Each row was made from one path, in order. Every step used is in the known rows, and no mark comes twice. Write each row's path.
Known rows
gaker -> guna -> latifeg -> fole -> vimo -> dirov: [-1.94 -1.31 -0.05 -2.52  0.66  2.34  2.51 -0.80  1.93  3.14 -0.68 -2.81
  2.60  0.07 -3.62  3.67  4.09  1.90 -1.75  2.08  3.65  0.15  6.54 -7.12
  3.00 -0.35  4.81  3.73 -1.58  3.13 -0.07  2.62  0.39  2.16 -1.95 -0.92
 -3.75  2.95  0.59  5.39  2.23  2.44]
sivi -> vimo -> guna -> latifeg -> fole: [ 1.44 -2.34  1.99 -0.91  0.39  3.08  2.15 -1.63 -0.13  3.75  0.99 -3.67
  1.88  1.80 -4.50  2.86  0.21  2.42 -0.01  3.86  1.14  3.55  4.35 -2.42
  0.61  0.96 -0.80  4.05 -2.69  0.51 -0.22  3.37  1.04  2.37 -1.44 -0.84
 -1.92  1.07 -0.35  1.24  3.02  1.14]
dirov -> vimo -> fole -> latifeg -> gaker -> guna -> varuf: [-0.74 -2.98  0.69 -1.11  0.38  0.76  2.15  0.57  1.44  1.40 -2.50 -7.39
  1.99  0.60 -2.43  3.88  1.40  2.67 -1.22  3.35  1.57  0.19  5.39 -3.99
  1.15 -2.65  3.83  8.15 -1.84  2.21 -1.36  2.39 -0.66  4.61 -2.62 -0.90
 -1.83  0.50  1.15  1.09  0.69 -0.76]
sivi -> dirov -> vimo -> fole -> latifeg: [ 1.72 -3.91 -0.26 -0.08 -0.10  1.62  3.42  0.16  1.72  0.93 -3.99 -5.42
  2.72 -1.98 -2.69  3.77 -0.16  4.19  0.60  5.44  0.52  1.48  4.82 -3.53
  2.67 -1.86  1.68  4.04 -0.89  2.17  1.10  2.53 -2.37  0.83 -1.21  2.23
 -0.77  2.04 -0.87  1.18  0.70  0.89]
gaker -> guna -> varuf -> vimo -> dirov: [-1.51 -0.88 -0.02 -1.34  0.92  1.19  1.04  2.05  2.37  2.53 -1.65 -4.11
  3.05 -1.03 -3.09  4.26  3.00  1.55 -0.68  1.75  1.91  0.04  5.76 -6.50
  2.03 -2.30  4.08  4.54 -0.34  3.17  1.11  1.53 -0.53  1.94 -3.01 -1.43
 -4.42  3.34 -0.35  3.06  1.81  2.42]
varuf -> fole -> latifeg -> dirov: [-1.23 -2.21 -0.86 -0.78 -0.56  3.89  1.61 -0.79 -0.77  1.01 -1.51 -4.34
  2.13 -0.84 -1.77  4.72  1.94  3.21 -2.82  3.74  1.95  0.70  3.79 -2.29
  1.94 -0.24  0.45  2.53 -2.09  2.02 -0.47  2.55 -0.90  1.54 -0.19 -0.77
 -1.23  1.97 -1.07  3.81 -0.41  1.47]
varuf -> fole -> latifeg -> gaker: [-2.40 -1.76  0.54 -1.42 -0.20  1.75  2.72  0.52  0.15  0.89  0.12 -2.86
  1.67  1.76 -2.54  4.31 -1.51  2.05 -2.70  4.28  1.62 -0.78  3.49 -2.57
  0.71 -1.16  0.04  5.09 -2.91  0.90 -1.34  1.48 -1.83  1.99 -0.48 -0.40
 -0.39  0.00 -1.09  0.84  0.26 -0.01]
guna -> latifeg -> vimo -> sivi -> dirov: [ 0.54 -2.45  3.51  1.14  2.45 -0.32  3.44  0.42 -0.52  3.12  0.44 -0.08
  0.96 -1.06 -2.20  4.43  3.03  3.03 -1.46  2.78  0.74  3.30  4.08 -3.42
  1.78 -2.06  0.32  2.54  2.40  0.73  1.28  2.22 -0.86  1.93 -0.55 -2.22
 -0.14  0.58 -1.72  2.52  0.73  1.95]
latifeg -> fole -> vimo -> guna: [ 1.47  1.84  0.31 -2.78 -0.74  6.02  2.81 -2.21 -0.05  0.74 -1.65 -0.49
  0.95  0.71 -3.30  3.44 -1.79  0.52 -0.71  3.63  1.53  1.98  3.97 -4.39
  2.16  1.88 -0.82  3.93 -4.68  1.68 -2.37  1.23 -0.85  2.46 -0.52 -1.49
 -2.76  2.43 -0.04  2.46  3.30  1.20]
guna -> latifeg -> varuf -> vimo -> fole: [ 2.41 -0.17 -0.04 -2.39  0.84  3.52  1.33  0.06 -1.06  0.12 -1.40 -4.74
  2.00  0.93 -4.81  4.31 -0.14  1.72  0.17  1.91  0.53 -0.01  3.78 -5.20
  2.64 -1.05  2.81  5.62 -2.38  1.61  0.15  2.69 -0.38  1.14 -2.65 -0.49
 -3.75  2.48 -1.75  2.10  1.87  0.98]
gaker -> guna -> varuf -> vimo: [-0.86 -0.28  0.56 -1.87  0.56  2.30  0.20  1.49  1.14  1.16 -1.55 -4.29
  1.80  0.34 -2.22  4.30  2.55  0.19  0.07  1.60  1.06  0.37  5.88 -4.75
  1.29 -2.15  2.05  5.31 -0.66  2.49  0.84  0.74 -0.47  3.11 -2.62 -2.86
 -3.66  2.65 -0.49  1.57  0.88  1.01]
latifeg -> guna -> fole -> vimo -> dirov: [-1.26  0.98  0.66 -2.77  0.89  1.84  3.14 -1.14  2.47  1.63 -1.12  1.06
  1.91 -1.46 -4.44  4.34  1.09  0.05 -0.69  2.10  1.95 -1.96  5.88 -7.64
  2.44  0.54  1.94  1.97 -2.33  2.08  0.60  2.11 -0.11  2.78 -1.75  0.00
 -3.33  5.59 -1.23  3.88  2.73  2.68]
latifeg -> vimo -> guna -> fole: [ 1.23  1.42  3.04 -0.64  1.88  3.33  1.82 -2.09  0.95  0.99 -1.97 -0.68
  2.40  0.08 -2.40  3.49 -0.42  0.89 -1.16  3.18  1.37  1.28  3.11 -4.32
  1.72  0.99 -1.54  3.62 -3.56  1.28 -0.82  1.92 -1.84  1.48 -0.42 -2.09
 -2.89  2.40 -0.66  0.26  0.22  2.39]
dirov -> vimo -> sivi -> guna -> latifeg -> fole -> gaker: [-1.25 -1.38  1.26 -1.09  2.22  1.18  0.24 -0.65  0.28  2.75 -0.24 -3.10
  2.83  2.21  0.12  2.38  2.80  1.27 -1.80 -0.82  2.27  3.75  3.62 -2.28
  1.53 -1.72  3.85  5.39 -0.74  1.00 -0.86  1.06  0.71  3.51 -0.40 -2.09
 -2.28  0.91  3.55  1.59  0.37  2.35]
varuf -> fole -> dirov -> vimo -> sivi: [-1.97  0.35  0.61 -2.60  1.60  3.21  1.47 -0.19 -0.86  3.66 -0.15 -0.64
  1.00 -2.28 -2.89  3.93  1.36  1.99  0.95  3.66  1.78  3.58  4.03 -3.08
  3.53 -1.03  0.77  1.69 -0.72  2.03 -1.02 -0.22  0.41  4.29 -1.11 -3.28
 -2.99  2.21  0.99  3.11  2.02  3.32]
dirov -> vimo -> varuf -> guna -> latifeg -> gaker -> fole: [-0.55 -1.02  0.68 -0.36  0.91  0.03  2.40 -1.05  1.07  2.05 -1.58 -3.75
 -0.05  2.47 -3.52  5.20 -0.22  1.41 -1.24  4.45  3.00  0.21  2.08 -4.00
 -0.45 -0.81  0.16  8.23 -1.33  1.00 -0.76  2.16 -0.10  2.57 -1.07 -0.78
 -0.37  0.08 -2.58  0.44  3.51  0.36]
fole -> dirov -> vimo -> sivi -> guna: [-1.43  0.45 -0.22 -1.35  1.15  2.50  1.92  1.08 -0.04  3.37 -1.06 -1.92
  1.12 -1.97  0.45  5.82  2.39  0.11  0.34  1.38  1.45  2.76  3.11 -1.69
  3.10 -1.34  1.77  3.21 -1.17  3.17 -1.52  0.36  1.05  4.81 -0.93 -1.32
 -1.61  1.44  2.93  0.67 -0.51  2.30]
latifeg -> dirov -> vimo -> varuf -> guna -> fole -> gaker: [ 0.62 -0.35  1.46 -1.03  1.53  2.04 -0.67 -2.27  1.47  0.43 -2.81 -2.68
  2.58  1.20 -0.35  3.32  0.49  0.89 -1.20  2.07  1.75  0.87  2.90 -4.54
  0.87  0.48 -0.63  4.63 -2.51  1.28  0.28  0.31 -0.14  1.77  0.59 -0.76
 -1.88  3.35  0.28  1.99  0.70  2.95]
dirov -> vimo -> guna -> varuf -> fole: [ 0.15  1.07  1.33 -2.20  0.58  4.13  1.58 -0.33  0.02  1.11 -1.76 -3.75
  2.17 -0.10 -5.21  2.56 -1.54  4.28  1.48  2.40 -0.08  2.60  4.78 -3.12
  2.02  0.42  0.76  3.73 -3.12  0.02 -1.01  1.21  1.15  4.00 -1.37 -2.66
 -2.96  1.20 -0.65  2.18  3.06  0.56]
sivi -> guna -> latifeg -> varuf -> fole -> dirov -> vimo: [-0.82 -0.82  0.01 -3.56  1.39  3.40  0.50  0.07 -1.75  2.76 -1.12 -5.43
  1.50 -0.46 -3.98  4.91  3.79  2.50  2.09  0.78  0.90  1.64  5.25 -4.00
  4.89 -1.08  3.72  3.84 -1.42  1.69  0.07  2.45  2.14  3.68 -1.30 -0.29
 -4.15  1.24  0.51  3.21  0.08  2.00]
fole -> gaker -> guna -> latifeg -> vimo -> varuf: [ 0.81 -2.58  1.75 -0.48  0.54  0.96  0.05 -0.70  2.10 -0.56 -1.93 -6.13
  2.11  2.30  0.25  3.12  2.99  0.98 -0.50  0.86  1.44  2.52  3.84 -3.80
  0.90 -1.04  1.95  7.32 -1.66  2.66 -0.58  0.72 -0.85  0.31 -0.16 -2.47
 -1.02  0.25  1.36 -0.43 -0.80  2.16]
dirov -> vimo -> sivi -> guna -> fole -> latifeg -> varuf: [ 0.09 -1.32  1.46 -1.73  2.14  1.55  3.30 -0.18  1.03  1.21 -2.60 -3.93
  2.48 -0.60 -3.26  4.83  3.69  2.20 -1.79 -0.38  0.93  2.14  3.21 -4.68
  5.99 -2.32  1.63  5.05 -3.10  1.93 -1.33  4.63  1.14  4.58 -1.24 -2.20
 -2.21  1.90  0.50  1.25 -0.31  1.42]
guna -> vimo -> sivi -> dirov: [ 0.70 -0.59  2.79  0.08  0.70  1.05  4.00  0.04 -0.59  2.89  1.12  2.90
  0.34 -1.04 -1.60  4.69  1.40  1.76 -1.51  3.82  0.50  3.20  3.96 -3.96
  0.30  0.23 -1.41  0.89  0.49  1.55  0.70  1.70 -0.79  1.44 -0.49 -2.52
 -0.39  0.22 -2.66  1.84  1.78  1.42]
guna -> vimo -> varuf -> fole -> latifeg -> gaker: [-1.04 -1.70  0.22 -2.84 -0.70  2.53  2.92 -0.18  0.24  0.10 -0.24 -2.36
  1.05  1.82 -2.98  4.73 -2.88  1.91 -1.35  5.40  1.82  0.39  3.91 -4.20
  0.31  0.13 -0.79  5.81 -4.57  1.55 -1.91  2.13 -2.04  0.69 -0.10 -1.26
  0.23 -0.65 -2.06 -0.01  1.01  0.42]
gaker -> fole -> dirov -> vimo: [-0.64 -0.43 -0.85 -1.27  0.55  2.52  0.04 -0.71 -0.52  4.06 -2.57 -2.69
 -0.15 -1.65 -1.94  5.26  4.03  0.24  1.98  5.00  2.64  2.64  3.76 -4.44
  1.69 -1.07  1.66  3.79  0.35  3.34  0.67  1.76 -1.51  1.91 -1.53 -0.33
 -4.37  2.39 -0.90  1.57  1.91  3.25]
guna -> fole -> vimo -> sivi: [-1.33  1.93  1.43 -2.33  2.26  2.99  2.89 -0.92  0.66  2.06 -0.47  2.89
  0.82 -1.10 -1.76  4.91  1.93 -0.19 -0.60  2.18  1.74  1.39  4.66 -5.36
  2.02  0.03 -0.46  1.79 -2.14  1.94 -0.89  1.57  0.45  4.77 -1.21 -3.93
 -1.62  2.94 -0.77  2.33  1.79  2.52]
dirov -> vimo -> fole -> gaker: [ 1.05 -0.37 -0.17 -0.62  0.21  2.21 -0.70 -0.69  0.80  0.35 -3.13 -3.95
  2.30  0.92  0.20  2.42 -0.81  1.45  0.19  2.37  0.64  2.42  2.73 -2.99
 -0.03 -0.66  2.92  5.12 -1.98  2.02  0.04 -0.56 -2.24  1.09 -1.06  0.57
 -2.49  2.18  1.99  0.14  0.88  2.02]
sivi -> vimo -> fole -> latifeg -> dirov: [ 1.30 -3.96 -1.39  0.35 -0.81  3.30  1.57 -0.78 -0.14  2.39 -2.38 -5.96
  1.58 -1.58 -1.04  5.35  1.09  2.87 -1.34  5.89  1.40  2.38  3.59 -2.21
  0.35 -0.31  0.40  3.54 -2.37  3.13  0.44  3.64 -1.76  1.53 -1.62  1.34
 -0.37  2.71 -0.35  1.68  0.57  1.72]
guna -> fole -> dirov -> vimo: [-0.81 -0.76  0.50 -2.31  1.80  2.40 -0.19 -0.65 -0.42  3.93 -1.87 -1.65
  1.15 -2.13 -2.54  5.12  3.24  0.22  2.74  4.41  1.54  1.35  5.12 -5.16
  2.91 -1.04  0.71  2.24 -0.31  2.37  1.17  1.85 -0.44  2.88 -1.30  0.34
 -4.01  3.53 -0.30  2.09  0.01  3.52]
varuf -> fole -> dirov -> vimo -> sivi -> guna -> latifeg: [-2.49 -0.93  0.46 -2.26  2.61  2.49  2.00  0.48 -0.49  3.50  0.19 -3.49
  2.28 -1.05 -1.23  4.72  3.67  2.15  1.02  0.63  1.57  1.75  5.47 -1.61
  3.02 -1.04  2.97  2.99 -0.45  1.62 -0.68  1.29  3.16  5.28 -1.15 -2.12
 -1.92  0.29  1.64  2.21 -0.25  2.14]
dirov -> vimo -> sivi -> guna: [-1.56  0.89 -0.19 -0.35  0.62  1.60  2.38  1.17  1.14  2.21 -1.75 -2.01
  1.31 -1.09 -0.08  5.47  0.52  1.05 -1.30  0.62  1.08  3.28  1.84 -1.25
  2.62 -1.62  1.58  3.84 -1.86  2.48 -1.54  0.25  0.56  4.89 -1.09 -1.56
  0.04  1.55  2.84  0.06 -0.29  1.26]
vimo -> varuf -> guna -> fole: [ 1.18  1.57  3.13 -1.97  1.27  2.72  2.87 -0.95  2.18  0.00 -0.07 -0.94
  2.99  1.50 -3.77  3.71 -1.77  1.07  0.58  2.47  1.08 -2.28  3.37 -4.43
  1.48  2.53 -2.66  3.16 -4.75  1.11 -0.57  1.38  2.02  1.34  0.43 -1.66
 -1.29  2.22 -1.76  0.52  1.01  0.66]
dirov -> vimo -> varuf -> fole -> latifeg -> gaker -> guna: [-2.77 -2.45 -0.31 -1.52 -1.77  1.18  2.61 -0.24  3.90  0.00 -2.24 -6.49
  2.32  1.50 -2.21  3.60 -0.63  2.32 -2.89  4.40  2.78  1.09  4.01 -3.70
  2.60 -2.19  1.21  7.33 -3.59  2.80 -2.11 -0.05 -1.80  2.47 -1.12 -1.35
 -0.23  0.37  1.10  0.12  0.37  0.64]
sivi -> dirov -> vimo -> latifeg -> varuf: [ 1.67 -1.98  0.89 -0.11 -1.65  0.47  2.20  1.08  0.80  0.75 -3.43 -3.69
  0.85 -0.26 -6.04  4.80  1.84  4.77 -0.41  1.73 -0.20  3.38  2.83 -6.23
  4.91 -1.77 -0.37  4.81 -1.64  1.18  1.63  2.85 -0.70  0.82 -1.37  2.44
 -2.19  2.03 -2.63  1.57  2.40  1.64]

Write each row's path
[ 1.32 -1.34  1.72 -2.14  2.05  2.05  3.89 -1.25  0.25  1.69 -2.18 -2.72
  1.59 -0.01 -4.67  4.09  2.70  2.86 -2.23  2.61  2.37 -0.69  3.65 -6.90
  2.33  1.52  1.38  4.89 -3.36  2.70  0.00  4.93 -0.13  0.41 -0.92 -1.81
 -3.96  1.61 -3.21  3.78  3.56  1.29] | gaker -> fole -> latifeg -> varuf -> guna -> vimo -> dirov
[ 1.42 -0.33  3.87 -1.23  1.40  0.77  3.04 -0.60  1.99  0.87 -2.49 -1.66
  2.74  0.45 -6.67  3.52  0.72  4.34 -0.71  1.69  0.68 -0.52  4.23 -7.05
  4.70  0.38 -2.08  3.52 -2.88  0.02  2.18  2.61  0.93  1.72 -0.51  1.05
 -3.03  3.19 -3.32  2.56  2.31  1.48] | sivi -> dirov -> vimo -> latifeg -> varuf -> guna -> fole
[-1.79 -1.40  1.77 -1.28  3.61  0.55  2.56 -1.06 -1.30  4.81 -0.04 -1.33
 -0.41 -0.31 -2.23  5.05  3.02  0.68 -1.12  4.18  3.14  1.17  3.36 -3.08
  1.16 -1.57  0.29  5.77  0.99  1.23 -1.11  1.31  1.18  5.82 -1.36 -2.84
 -2.11  0.67 -0.68  2.93  3.39  1.99] | varuf -> guna -> latifeg -> gaker -> fole -> dirov -> vimo -> sivi
[-1.78 -1.35  1.84 -2.85  2.04  2.34  2.02 -1.02 -0.59  3.23  0.21 -4.06
  1.47 -0.78 -3.89  3.31  5.77  2.64 -0.78  0.95  1.89  3.29  5.10 -4.13
  5.35 -1.81  2.68  3.84 -0.37  2.09 -1.42  1.33  2.80  5.60 -2.05 -4.79
 -4.15  0.95  1.07  4.39  1.85  2.55] | gaker -> guna -> latifeg -> varuf -> fole -> dirov -> vimo -> sivi
[-0.98 -1.83  1.70 -1.35 -0.14  1.09 -0.69  0.22  2.43  1.34 -2.38 -6.03
  3.21  2.22 -2.39  1.37  3.87  3.17 -0.62 -0.16  2.19  2.81  5.81 -5.28
  1.74 -1.33  3.37  6.94 -2.17  1.82  0.22  1.03  0.10  2.64 -1.49 -1.49
 -4.60  1.57  2.13  1.38  1.65  1.84] | dirov -> vimo -> latifeg -> fole -> gaker -> guna -> varuf
[ 1.38 -1.09  0.35 -3.33  0.93  4.26  1.00 -0.52 -0.89  1.48 -0.40 -5.91
  2.39  0.26 -2.72  4.06  4.34  0.08  0.78  2.34  1.82 -1.01  6.15 -5.53
  3.35 -0.66  3.58  5.23 -1.48  3.54 -0.24  1.90  0.64  1.57 -2.66 -1.21
 -6.23  1.84 -0.35  2.77  0.77  2.16] | gaker -> guna -> latifeg -> varuf -> vimo -> fole -> dirov
[-1.30 -2.14  0.19 -0.18 -0.89  2.52  0.09 -1.82  1.27  0.22 -0.29 -6.06
  3.01  2.26  0.64  3.22  4.56  2.09 -3.40  0.81  2.47  1.41  4.37 -2.77
  0.18  0.20  2.20  4.76 -1.44  2.32 -0.86  0.71  1.34  1.36 -0.38 -2.43
 -1.59  0.05  0.49  2.75 -0.40  2.08] | vimo -> varuf -> fole -> gaker -> guna -> latifeg -> dirov
[-1.93 -2.29  1.51 -2.15  2.04  1.92  1.77 -1.19 -0.21  4.83  0.51 -3.18
  1.56 -0.98 -2.53  3.34  5.38  1.32 -0.69  2.74  3.27  3.46  5.29 -3.58
  3.99 -1.94  2.58  3.91  0.53  2.58 -1.32  1.27  1.62  5.08 -1.72 -3.69
 -3.65  1.73  2.43  4.01  1.46  2.92] | gaker -> guna -> latifeg -> fole -> dirov -> vimo -> sivi
[-0.84  0.65  2.51 -1.67  1.84  2.28  1.33 -0.20 -0.27  0.20  1.34 -2.87
  3.25  3.48 -0.61  2.16  3.24  2.14 -2.60 -3.63  0.54  1.87  3.34 -2.36
  1.92 -0.05  3.16  4.49 -2.65  0.52 -1.57  1.19  2.70  3.05 -0.26 -4.10
 -2.93 -1.10  1.32  1.39  0.38  1.32] | vimo -> sivi -> guna -> latifeg -> varuf -> fole -> gaker
[-1.85 -0.45 -0.52 -0.79 -1.95  2.76 -0.85 -1.81  3.11 -0.19 -2.49 -5.71
  2.95  1.60  0.67  2.26  2.01  1.89 -3.15  1.75  2.85  3.35  3.49 -3.60
  1.47 -0.58  2.42  5.00 -2.59  3.25 -1.03 -1.76 -1.27  1.18 -0.46 -2.49
 -2.40  1.69  2.41  1.85  0.27  2.96] | latifeg -> dirov -> vimo -> varuf -> fole -> gaker -> guna
[ 0.75 -0.33  3.11 -1.75  2.03  1.06 -0.08 -1.18  1.83 -0.43 -3.38 -3.03
  3.06  2.36 -2.99  2.09  1.44  2.44 -1.02 -0.64  0.70  0.21  3.42 -5.86
  2.84  0.27 -0.77  5.79 -3.79  0.31  1.14  0.98  0.51  2.10 -0.16  0.02
 -3.85  3.01 -0.42  1.15  1.63  2.43] | dirov -> vimo -> latifeg -> varuf -> guna -> fole -> gaker
[-1.03 -3.67  0.52  0.60 -1.27 -0.18  3.73 -0.16  3.31  1.25 -2.50 -5.66
  2.44  0.45 -0.95  3.78  0.54  2.45 -3.87  5.45  2.36  0.32  4.51 -3.79
  1.56 -2.80  2.24  6.58 -0.90  2.88 -0.37  0.67 -3.21  1.96 -1.77  1.22
 -0.59  0.48  0.54  0.66  0.07  0.12] | sivi -> dirov -> vimo -> fole -> latifeg -> gaker -> guna
[-2.63  0.12 -0.23 -1.35  2.34  1.77  1.81  0.47 -0.82  4.60  1.07 -0.99
  0.63  0.68  0.63  6.46  4.56 -2.17 -1.44  3.12  4.26  0.01  4.27 -3.75
 -0.04 -1.92  2.25  5.91  0.67  3.02 -0.98  1.90 -0.41  3.18 -1.87 -2.24
 -3.85 -0.22 -1.01  0.37  1.30  3.04] | varuf -> vimo -> sivi -> guna -> latifeg -> gaker -> fole -> dirov
[-0.63 -0.56  2.30 -1.95 -0.92  1.07  2.81  0.65  1.90  0.51 -0.95 -2.82
  2.41 -0.26 -7.79  2.13 -1.03  5.53  1.11  1.71  0.20  0.67  6.78 -5.01
  2.73 -0.27  0.75  3.03 -1.53 -0.77  1.84  1.01  0.82  2.75 -1.38  0.04
 -2.81  3.00 -2.38  2.65  3.90  0.71] | sivi -> dirov -> vimo -> latifeg -> guna -> varuf -> fole
[-2.21 -1.47 -1.01 -0.91  1.35  0.89  0.61 -0.03 -0.73  4.71 -1.62 -3.98
 -0.05  0.06 -0.46  6.63  4.49 -0.34  0.35  3.70  3.23  1.16  4.05 -3.55
  0.66 -2.18  3.32  6.35  0.75  2.69  0.01  2.49 -0.51  3.52 -1.72  0.93
 -2.88  0.23 -0.11  0.63  0.47  2.21] | sivi -> guna -> latifeg -> gaker -> fole -> dirov -> vimo
[ 1.97 -3.16  2.28 -0.02  0.36  0.21  1.55 -1.17  1.07  0.61 -1.85 -6.69
  2.62  2.05 -2.31  2.28  5.10  3.25 -2.03 -0.14  0.31  2.22  4.70 -5.12
  2.83 -1.91  4.36  6.23  0.15  1.59  0.90  2.28  0.54  1.76 -1.95 -0.37
 -3.43  0.18 -0.09  2.47  1.02  0.84] | sivi -> dirov -> vimo -> fole -> gaker -> guna -> latifeg -> varuf
[-1.42 -1.89  0.71 -1.88  1.14  2.39  1.71 -1.08 -1.56  3.03 -0.21 -3.50
  0.71  0.75 -2.98  4.50 -0.09  1.64 -0.38  4.83  1.31  0.94  4.45 -2.60
  1.01 -0.92  0.14  5.73 -1.04  0.18 -1.42  1.02  0.32  4.28 -1.34  0.11
 -1.94 -0.30 -0.73  2.00  1.83  1.35] | varuf -> fole -> dirov -> vimo -> guna -> latifeg -> gaker
[-3.25 -2.05  0.56 -0.13  1.49  1.26  0.21 -1.90  0.77  2.45 -1.42 -4.07
  2.16 -0.12  0.50  2.76  4.91  2.72 -4.43  0.92  2.80  4.47  3.92 -2.22
  1.84 -2.30  2.86  4.19  0.68  1.77 -0.79 -0.48  0.61  5.26 -1.43 -4.35
 -1.71  1.54  2.40  4.26  0.88  3.19] | varuf -> fole -> gaker -> guna -> latifeg -> dirov -> vimo -> sivi
[-1.12 -1.22  1.98 -0.45 -1.74  0.80  0.84 -0.47  3.98 -0.50 -2.60 -5.01
  3.74  2.39 -2.13  0.88  3.42  4.34 -3.20 -0.20  1.57  2.93  4.87 -5.64
  3.47 -1.09  2.00  5.01 -2.18  1.96  1.21 -0.89 -1.18  0.31 -0.92 -0.76
 -4.14  0.84  0.32  1.39  1.47  2.53] | sivi -> dirov -> vimo -> latifeg -> varuf -> fole -> gaker -> guna
[ 1.29 -2.20  0.40 -0.48  1.94  2.25 -0.55 -2.03 -0.75  0.72 -3.19 -5.80
  2.28  0.91  0.10  2.88  0.65  2.50 -1.40  2.05  1.11  0.62  3.33 -2.23
 -0.17 -0.07  2.51  5.74 -0.94  0.95  0.46  0.27 -0.01  2.77 -0.64  0.66
 -1.78  2.46  1.34  3.39  1.00  1.51] | varuf -> guna -> latifeg -> dirov -> vimo -> fole -> gaker
[-3.57  0.90  0.19 -2.97  0.39  2.15  2.37  0.67  1.88  2.41 -0.32 -1.72
  2.03  0.36 -3.73  4.13  1.35  2.42 -1.92  2.35  2.94 -0.78  6.57 -7.44
  1.54 -0.60  4.67  4.24 -2.46  2.45 -0.76  1.14 -0.27  3.41 -2.29 -1.93
 -3.48  1.73 -0.29  4.52  2.93  1.58] | latifeg -> gaker -> guna -> varuf -> fole -> vimo -> dirov
[-0.67 -2.53  4.23  0.83  2.29 -0.09  4.43 -0.69  3.16  2.23 -0.85 -0.89
  3.30 -1.26 -1.00  3.05  4.45  2.57 -3.58  3.14  2.52  2.07  5.49 -4.94
  3.31 -2.11  0.20  2.64  0.49  2.44  0.72  2.10 -2.19  1.62 -0.47 -3.61
 -1.61  1.38 -0.60  1.72 -0.62  2.66] | gaker -> guna -> fole -> latifeg -> vimo -> sivi -> dirov
